Below is a small trained network, with its code and all its weights. Each question gives an input and a class and asks what happens when units are switched off, that is, made to give their printed mean instead of their output.

import numpy as np


def w(rows, s, z=0):
    codes = np.array(rows[::2]) - 128.0
    scale = np.full(codes.shape[1], s)
    scale[-1] = z or s
    return codes * scale


def norm(h):
    return h / np.sqrt((h * h).mean(-1, keepdims=True) + 1e-5)


def f(y):
    return y / 2 * (1 + np.tanh(0.7978845608 * (y + 0.044715 * y**3)))


def log_softmax(a):
    a = a - a.max(-1, keepdims=True)
    return a - np.log(np.exp(a).sum(-1, keepdims=True))


def net(x, mask):
    res = np.array(x, float).reshape(1, 5) / 4 @ E
    u = 0
    for l in range(4):
        y = f(norm(res) @ A[l][:, :-1].T + A[l][:, -1])
        res = res + np.where(mask[u : u + 8], y, B[l][:, -1]) @ B[l][:, :-1]
        u += 8
    return log_softmax(norm(res)[-1] @ U[:, :-1].T + U[:, -1])


A, B = {}, {}
E = w([
[125,80,116,173,149,133,46,175],'x0',
[127,145,214,188,87,151,129,120],'x1',
[127,193,7,156,22,131,174,168],'x2',
[126,47,146,51,24,129,115,167],'x3',
[254,124,120,131,123,100,108,67],'x4',
],0.0038)
A[0] = w([
[163,99,242,89,175,173,112,138,250],'L0N1',
[147,164,124,191,43,173,140,131,183],'L0N2',
[177,79,110,224,132,104,41,246,161],'L0N3',
[124,203,164,61,77,89,171,57,35],'L0N4',
[254,114,152,112,104,125,153,106,40],'L0N5',
[141,136,91,60,158,50,117,159,106],'L0N6',
[213,102,86,147,131,123,80,56,94],'L0N7',
[164,112,197,131,133,119,139,185,189],'L0N8',
],0.0055,0.0013)
B[0] = w([
[149,84,60,159,77,127,173,126,252],'L0N1',
[165,33,87,199,140,113,212,120,204],'L0N2',
[82,198,151,105,82,232,50,94,206],'L0N3',
[114,185,111,96,124,254,60,114,173],'L0N4',
[72,185,198,106,120,123,121,205,199],'L0N5',
[164,70,73,134,148,206,193,131,149],'L0N6',
[76,151,136,129,184,124,78,199,202],'L0N7',
[57,139,148,166,155,127,165,120,163],'L0N8',
],0.0045,0.0035)
A[1] = w([
[242,141,146,124,101,98,73,116,7],'L1N1',
[118,112,147,85,73,156,129,128,33],'L1N2',
[108,51,230,104,192,95,146,92,132],'L1N3',
[101,136,52,144,68,139,163,175,210],'L1N4',
[115,128,175,55,140,124,89,2,197],'L1N5',
[53,104,150,111,134,140,149,165,183],'L1N6',
[135,200,142,192,183,148,131,114,166],'L1N7',
[162,118,198,181,96,116,128,114,254],'L1N8',
],0.0064,0.00097)
B[1] = w([
[53,183,179,127,135,88,175,254,148],'L1N1',
[132,126,188,120,146,60,140,40,167],'L1N2',
[204,151,88,195,125,131,123,153,225],'L1N3',
[190,138,152,155,176,112,106,118,254],'L1N4',
[130,176,62,172,64,165,104,158,172],'L1N5',
[182,214,124,136,131,79,99,166,195],'L1N6',
[100,97,136,108,115,57,130,88,243],'L1N7',
[93,92,96,105,124,137,179,110,197],'L1N8',
],0.0069,0.0033)
A[2] = w([
[104,165,129,160,218,144,149,84,58],'L2N1',
[143,190,100,128,143,135,35,3,139],'L2N2',
[159,173,80,51,187,151,82,158,117],'L2N3',
[132,232,114,50,108,190,254,75,87],'L2N4',
[67,212,198,132,135,63,139,242,61],'L2N5',
[149,101,83,23,213,175,112,110,5],'L2N6',
[160,188,102,107,101,110,188,206,107],'L2N7',
[187,62,229,57,50,133,125,189,134],'L2N8',
],0.0045,0.0025)
B[2] = w([
[146,230,56,108,131,116,111,78,160],'L2N1',
[151,69,149,22,2,134,103,150,249],'L2N2',
[29,62,215,127,134,121,246,197,212],'L2N3',
[93,147,158,170,117,172,7,185,239],'L2N4',
[113,152,225,136,206,82,173,237,220],'L2N5',
[98,145,29,123,198,150,190,153,105],'L2N6',
[151,134,81,199,66,116,105,141,212],'L2N7',
[80,205,5,146,156,70,128,40,250],'L2N8',
],0.0052,0.0017)
A[3] = w([
[151,195,167,82,87,180,140,62,134],'L3N1',
[179,117,96,185,92,209,57,220,251],'L3N2',
[188,201,142,119,173,130,164,184,217],'L3N3',
[87,117,255,213,71,152,175,81,142],'L3N4',
[155,111,144,196,173,132,109,216,109],'L3N5',
[117,84,120,107,121,238,188,189,135],'L3N6',
[116,182,142,103,195,51,97,69,148],'L3N7',
[140,186,142,108,118,95,78,176,132],'L3N8',
],0.0051,0.0024)
B[3] = w([
[102,112,135,84,179,144,76,130,139],'L3N1',
[141,151,155,137,138,172,108,102,255],'L3N2',
[106,30,236,130,102,150,135,165,193],'L3N3',
[99,90,58,48,197,141,166,211,192],'L3N4',
[161,153,104,153,46,102,163,130,180],'L3N5',
[87,147,107,108,151,141,174,107,134],'L3N6',
[135,132,85,89,3,102,150,108,167],'L3N7',
[56,109,182,127,171,43,91,139,170],'L3N8',
],0.0072,0.0047)
U = w([
[247,140,116,225,95,170,117,116,152],'0',
[70,134,222,145,103,44,147,238,131],'1',
[54,179,143,90,126,223,6,129,143],'2',
[110,148,51,78,97,17,122,18,151],'3',
[106,58,67,104,204,185,234,199,125],'4',
[149,62,179,69,156,127,137,68,102],'5',
[159,137,203,96,236,104,148,62,2],'6',
],0.011)

Each question gives the input, the list of numbers given to net, and the class t.
The units are the neurons (one row each of A and B). Each row of codes is followed by its name. A weight is (code - 128) times the scale printed after its matrix; where a second scale follows, it is the last column's (A, B and U).
mask holds one flag per neuron, layer by layer. A switched-off neuron (its flag False) gives its mean, the last column of its row in B, instead of its output. The means were averaged over made-up inputs and are rounded, as every weight is.
A unit's drop is (log p(t) with every unit on - log p(t) with that unit switched off) / (log p(t) with every unit on - log p(t) with every unit switched off).
The circuit of an input: a set's keep is (log p(t) with only the set's units on - log p(t) with every unit switched off) / (log p(t) with every unit on - log p(t) with every unit switched off). Starting from the 12 units with the biggest drops (on a tie, the unit counted first), units are removed one at a time, each time the one whose removal leaves the highest keep (on an exact tie, the one counted first), for as long as the keep stays at least 0.8.
units of the circuit, in order: the units of the circuit, biggest drop first
most important unit: the unit with the biggest drop
k most important neurons: the k neurons with the biggest drops, biggest first
top k neurons in layer l: the k neurons of layer l with the biggest drops, biggest first
input [-5,6,-4,0,-5], class 4: units of the circuit, in order : (L3N4)
input [6,8,-5,-3,5], class 4: units of the circuit, in order : (L3N4; L1N8)
input [6,-6,-3,7,8], class 1: 2 most important neurons : (L1N1; L0N7)
input [-4,8,2,0,-5], class 4: 2 most important neurons : (L3N4; L0N2)
input [5,-1,0,-7,1], class 3: 3 most important neurons : (L1N7; L0N4; L2N4)
input [4,-8,-7,-4,6], class 4: top 2 neurons in layer 3 : (L3N6; L3N3)
input [-7,-4,-2,-3,8], class 1: 2 most important neurons : (L1N1; L0N3)
input [8,0,7,-7,6], class 2: units of the circuit, in order : (L0N3; L0N7)
input [8,2,8,-2,-4], class 0: top 2 neurons in layer 0 : (L0N2; L0N4)
input [-1,-3,-5,4,6], class 1: 3 most important neurons : (L1N1; L0N5; L0N2)
input [-4,6,2,5,4], class 4: units of the circuit, in order : (L3N4; L1N6)
input [-3,5,7,8,-3], class 3: top 2 neurons in layer 0 : (L0N1; L0N6)
input [7,8,-4,-4,3], class 4: units of the circuit, in order : (L3N4; L1N8)
input [-5,3,-7,4,7], class 0: units of the circuit, in order : (L1N5)
input [-7,0,-4,8,-1], class 3: 2 most important neurons : (L2N8; L1N2)
input [4,2,-7,8,-4], class 3: top 2 neurons in layer 0 : (L0N1; L0N2)
input [-8,-3,0,7,7], class 2: units of the circuit, in order : (L0N4; L2N4)
input [8,8,3,-3,-5], class 2: 2 most important neurons : (L0N3; L2N3)
input [1,-7,-4,8,-2], class 3: 2 most important neurons : (L2N8; L1N2)
input [-6,-4,3,-5,-5], class 2: most important neuron : (L2N4)
input [4,-5,3,-2,3], class 4: 2 most important neurons : (L2N3; L0N6)
input [-4,-6,6,6,5], class 0: top 2 neurons in layer 0 : (L0N6; L0N3)
input [4,-8,-5,1,8], class 1: top 2 neurons in layer 1 : (L1N1; L1N8)
input [2,-1,-3,2,-1], class 5: 3 most important neurons : (L0N1; L0N3; L0N2)
input [6,2,5,2,7], class 1: 2 most important neurons : (L1N1; L0N1)
input [-8,2,-1,-8,-7], class 2: top 3 neurons in layer 2 : (L2N4; L2N1; L2N8)
input [-6,-2,1,-1,-5], class 2: most important unit : L0N4
input [5,7,4,-7,7], class 1: top 2 neurons in layer 1 : (L1N1; L1N2)
input [-6,-4,-1,2,6], class 1: 4 most important neurons : (L0N5; L0N3; L2N3; L0N7)
input [1,8,5,3,-4], class 4: 2 most important neurons : (L3N4; L1N3)
